Below is a small trained network, with its code and all its weights. Each question gives an input and a class and asks what happens when units are switched off, that is, made to give their printed mean instead of their output.

import numpy as np


def w(rows, s, z=0):
    codes = np.array(rows[::2]) - 128.0
    scale = np.full(codes.shape[1], s)
    scale[-1] = z or s
    return codes * scale


def f(y):
    return np.maximum(y, 0)


def log_softmax(a):
    a = a - a.max(-1, keepdims=True)
    return a - np.log(np.exp(a).sum(-1, keepdims=True))


def net(x, mask):
    res = np.array(x, float).reshape(1, 3) / 4 @ E
    y = f(res @ A[0][:, :-1].T + A[0][:, -1])
    res = res + np.where(mask, y, B[0][:, -1]) @ B[0][:, :-1]
    return log_softmax(res[-1] @ U[:, :-1].T + U[:, -1])


A, B = {}, {}
E = w([
[199,156,10,54,181,206,180],'x0',
[213,173,238,17,186,106,25],'x1',
[202,168,93,93,31,189,64],'x2',
],0.012)
A[0] = w([
[131,126,141,113,252,29,169,168],'N1',
[157,130,153,42,213,145,69,55],'N2',
[178,171,63,65,122,194,43,254],'N3',
[140,131,37,118,113,231,186,173],'N4',
[102,67,160,165,120,55,92,200],'N5',
[130,141,137,227,38,67,138,181],'N6',
],0.011,0.0043)
B[0] = w([
[142,144,89,243,189,102,151,214],'N1',
[107,114,193,85,187,111,200,223],'N2',
[119,116,106,6,92,208,86,250],'N3',
[174,85,72,98,67,135,80,230],'N4',
[43,75,179,158,100,42,58,202],'N5',
[111,121,174,169,156,99,58,199],'N6',
],0.012,0.02)
U = w([
[177,87,81,187,126,107,201,106],'0',
[180,123,77,107,90,186,48,238],'1',
[118,67,184,49,105,112,74,35],'2',
[83,105,188,252,129,63,81,209],'3',
[163,213,143,149,120,114,116,3],'4',
[159,145,176,172,203,104,169,239],'5',
[123,188,228,93,164,166,159,18],'6',
[148,199,146,149,124,124,107,6],'7',
],0.011,0.0033)

Each question gives the input, the list of numbers given to net, and the class t.
The units are the neurons (one row each of A and B). Each row of codes is followed by its name. A weight is (code - 128) times the scale printed after its matrix; where a second scale follows, it is the last column's (A, B and U).
mask holds one flag per neuron, in row order. A switched-off neuron (its flag False) gives its mean, the last column of its row in B, instead of its output. The means were averaged over made-up inputs and are rounded, as every weight is.
A unit's drop is (log p(t) with every unit on - log p(t) with that unit switched off) / (log p(t) with every unit on - log p(t) with every unit switched off).
The circuit of an input: a set's keep is (log p(t) with only the set's units on - log p(t) with every unit switched off) / (log p(t) with every unit on - log p(t) with every unit switched off). Starting from all 6 units, units are removed one at a time, each time the one whose removal leaves the highest keep (on an exact tie, the one counted first), for as long as the keep stays at least 0.8.
units of the circuit, in order: the units of the circuit, biggest drop first
k most important neurons: the k neurons with the biggest drops, biggest first
drop of u: that unit's drop, to one decimal
input [2,0,-4], class 5: 2 most important neurons -> [N5, N4]
input [2,-4,-4], class 0: most important neuron -> [N3]
input [-8,3,8], class 3: 4 most important neurons -> [N4, N6, N5, N2]
input [8,7,4], class 2: units of the circuit, in order -> [N2, N3]
input [1,1,3], class 1: 2 most important neurons -> [N5, N2]
input [7,6,5], class 2: 2 most important neurons -> [N2, N1]
input [-4,-7,8], class 3: 2 most important neurons -> [N6, N3]
input [3,-7,-4], class 1: 4 most important neurons -> [N4, N2, N1, N5]
input [3,-4,-8], class 0: 3 most important neurons -> [N6, N5, N4]
input [7,7,-1], class 6: 2 most important neurons -> [N2, N5]
input [0,0,-1], class 3: 3 most important neurons -> [N3, N2, N4]
input [2,4,-3], class 5: 2 most important neurons -> [N1, N3]
input [-2,8,-6], class 3: 2 most important neurons -> [N5, N3]
input [6,5,5], class 2: units of the circuit, in order -> [N2]
input [-2,-1,2], class 3: 2 most important neurons -> [N3, N4]
input [5,1,-4], class 0: drop of N3 -> 0.1
input [3,6,-3], class 6: drop of N3 -> 0.1
input [3,4,-3], class 5: drop of N1 -> 0.3
